Below are the code and all the weights of a small trained network. Each question names an input and a class and asks about switching units off, where a switched-off unit gives its printed mean instead of its output.

import numpy as np


def w(rows, s, z=0):
    codes = np.array(rows[::2]) - 128.0
    scale = np.full(codes.shape[1], s)
    scale[-1] = z or s
    return codes * scale


def f(y):
    return y / 2 * (1 + np.tanh(0.7978845608 * (y + 0.044715 * y**3)))


def log_softmax(a):
    a = a - a.max(-1, keepdims=True)
    return a - np.log(np.exp(a).sum(-1, keepdims=True))


def net(x, mask):
    res = np.array(x, float).reshape(1, 6) / 4 @ E
    y = f(res @ A[0][:, :-1].T + A[0][:, -1])
    res = res + np.where(mask, y, B[0][:, -1]) @ B[0][:, :-1]
    return log_softmax(res[-1] @ U[:, :-1].T + U[:, -1])


A, B = {}, {}
E = w([
[163,127,120,70,114,165,215,227],'x0',
[233,125,159,143,30,183,120,76],'x1',
[94,131,93,90,2,28,105,151],'x2',
[161,36,33,83,156,99,173,40],'x3',
[183,234,30,137,152,119,94,144],'x4',
[81,212,147,41,120,167,155,44],'x5',
],0.0073)
A[0] = w([
[108,183,182,153,119,139,85,193,101],'N1',
[220,121,142,141,39,190,123,86,33],'N2',
[142,133,158,183,213,184,145,96,56],'N3',
[30,141,112,103,186,109,151,168,84],'N4',
[152,58,54,89,157,104,169,67,10],'N5',
[220,131,188,144,46,188,102,96,75],'N6',
[108,63,208,112,121,130,157,121,59],'N7',
[193,218,67,122,167,100,103,139,69],'N8',
[147,188,66,143,143,128,104,143,48],'N9',
[174,99,127,169,147,81,108,170,41],'N10',
[97,156,88,92,50,70,116,138,108],'N11',
[91,137,106,126,71,86,129,135,34],'N12',
[31,139,118,123,203,84,130,166,78],'N13',
[160,54,45,88,171,86,187,63,47],'N14',
[54,125,112,107,198,106,128,166,53],'N15',
[56,220,149,9,105,168,164,51,1],'N16',
[95,191,187,158,114,145,102,175,76],'N17',
[120,113,110,122,63,48,106,162,99],'N18',
[38,121,102,115,189,89,118,174,66],'N19',
[124,169,190,180,122,129,100,188,93],'N20',
[164,132,139,71,131,148,223,201,79],'N21',
[95,149,118,85,59,73,131,129,83],'N22',
[68,40,216,106,120,120,148,128,90],'N23',
[106,136,105,108,43,71,129,144,66],'N24',
[66,33,213,114,102,127,165,108,35],'N25',
[96,186,187,155,112,160,100,174,61],'N26',
[177,105,104,88,129,164,194,236,78],'N27',
[162,132,119,87,110,173,216,206,72],'N28',
[103,135,112,107,61,79,129,140,82],'N29',
[173,137,143,141,216,213,168,130,86],'N30',
[185,213,27,135,155,117,89,145,76],'N31',
[100,118,141,229,161,94,8,25,63],'N32',
[88,191,206,159,107,146,109,183,72],'N33',
[189,18,95,255,129,67,92,245,9],'N34',
[145,147,151,165,230,207,148,110,67],'N35',
],0.0087,0.0076)
B[0] = w([
[134,64,64,74,112,138,143,81,230],'N1',
[209,163,121,167,97,15,186,147,209],'N2',
[133,78,176,115,168,102,75,209,201],'N3',
[199,168,127,170,100,65,181,119,208],'N4',
[139,70,49,55,107,152,119,89,199],'N5',
[210,168,116,164,106,47,195,137,239],'N6',
[110,135,119,190,99,175,157,147,168],'N7',
[80,105,137,213,70,218,174,158,217],'N8',
[112,131,140,164,89,163,167,141,161],'N9',
[129,155,150,123,150,160,146,96,145],'N10',
[140,70,174,136,168,125,79,187,220],'N11',
[125,107,171,117,158,125,82,157,138],'N12',
[219,166,130,168,73,53,170,140,220],'N13',
[146,60,41,64,99,148,132,84,241],'N14',
[205,151,123,151,100,66,158,125,181],'N15',
[142,215,198,112,248,208,156,23,229],'N16',
[133,58,58,69,114,150,135,85,209],'N17',
[136,93,169,132,180,143,86,170,198],'N18',
[203,156,130,161,102,79,170,132,201],'N19',
[137,92,69,78,129,140,133,85,216],'N20',
[44,184,112,103,91,75,73,105,210],'N21',
[149,84,171,115,188,133,78,175,187],'N22',
[85,134,125,215,74,212,161,176,205],'N23',
[148,57,174,126,184,99,67,196,185],'N24',
[82,124,125,197,79,195,158,171,193],'N25',
[130,70,66,79,130,145,135,85,198],'N26',
[54,196,133,97,107,75,80,115,223],'N27',
[52,181,123,111,105,77,74,122,211],'N28',
[144,86,160,120,161,122,83,167,172],'N29',
[140,55,178,125,167,102,50,204,238],'N30',
[64,105,147,231,60,231,196,176,243],'N31',
[6,225,119,62,72,41,66,151,242],'N32',
[138,65,43,76,112,150,130,86,222],'N33',
[147,212,204,81,247,214,163,2,255],'N34',
[162,48,190,122,163,111,54,200,233],'N35',
],0.0094,0.0056)
U = w([
[155,59,190,122,188,110,59,213,138],'0',
[145,58,15,66,112,145,139,89,127],'1',
[231,178,127,169,98,36,185,145,101],'2',
[56,126,136,217,75,221,170,179,89],'3',
[135,204,193,102,236,184,150,49,253],'4',
[4,211,117,87,96,46,64,141,54],'5',
],0.011,0.0027)

Each question gives the input, the list of numbers given to net, and the class t.
The units are the neurons (one row each of A and B). Each row of codes is followed by its name. A weight is (code - 128) times the scale printed after its matrix; where a second scale follows, it is the last column's (A, B and U).
mask holds one flag per neuron, in row order. A switched-off neuron (its flag False) gives its mean, the last column of its row in B, instead of its output. The means were averaged over made-up inputs and are rounded, as every weight is.
A unit's drop is (log p(t) with every unit on - log p(t) with that unit switched off) / (log p(t) with every unit on - log p(t) with every unit switched off).
The circuit of an input: a set's keep is (log p(t) with only the set's units on - log p(t) with every unit switched off) / (log p(t) with every unit on - log p(t) with every unit switched off). Starting from the 12 units with the biggest drops (on a tie, the unit counted first), units are removed one at a time, each time the one whose removal leaves the highest keep (on an exact tie, the one counted first), for as long as the keep stays at least 0.8.
circuit, biggest first: the units of the circuit, biggest drop first
most important unit: the unit with the biggest drop
top k neurons: the k neurons with the biggest drops, biggest first
drop when u is switched off: that unit's drop, to one decimal
input [-6,-2,4,-2,-8,-6], class 3: circuit, biggest first	(N23)
input [6,1,-8,8,-1,6], class 0: top 2 neurons	(N30; N35)
input [3,5,5,-7,8,-2], class 3: top 4 neurons	(N31; N8; N14; N9)
input [-7,6,-6,-7,-1,2], class 1: circuit, biggest first	(N33; N17)
input [-5,3,4,-6,5,7], class 4: top 2 neurons	(N16; N14)
input [4,-3,4,1,-7,8], class 4: top 2 neurons	(N16; N31)
input [1,-8,1,2,-8,-1], class 2: top 4 neurons	(N13; N4; N19; N15)
input [-5,-8,-1,-6,-7,7], class 2: top 2 neurons	(N13; N4)
input [4,-6,-3,2,-8,7], class 3: top 2 neurons	(N23; N25)
input [-8,3,8,-8,-3,-3], class 0: top 2 neurons	(N18; N24)
input [-5,-8,4,1,-7,-5], class 2: top 2 neurons	(N13; N19)
input [8,-7,3,-3,-4,0], class 5: top 2 neurons	(N21; N27)
input [-3,4,4,-3,-5,-3], class 3: drop when N4 is switched off	0.1
input [0,5,-4,7,-7,-8], class 4: drop when N26 is switched off	0.1
input [-8,3,4,6,-7,1], class 5: drop when N32 is switched off	2.3
input [6,-5,0,-2,-5,2], class 5: most important unit	N21
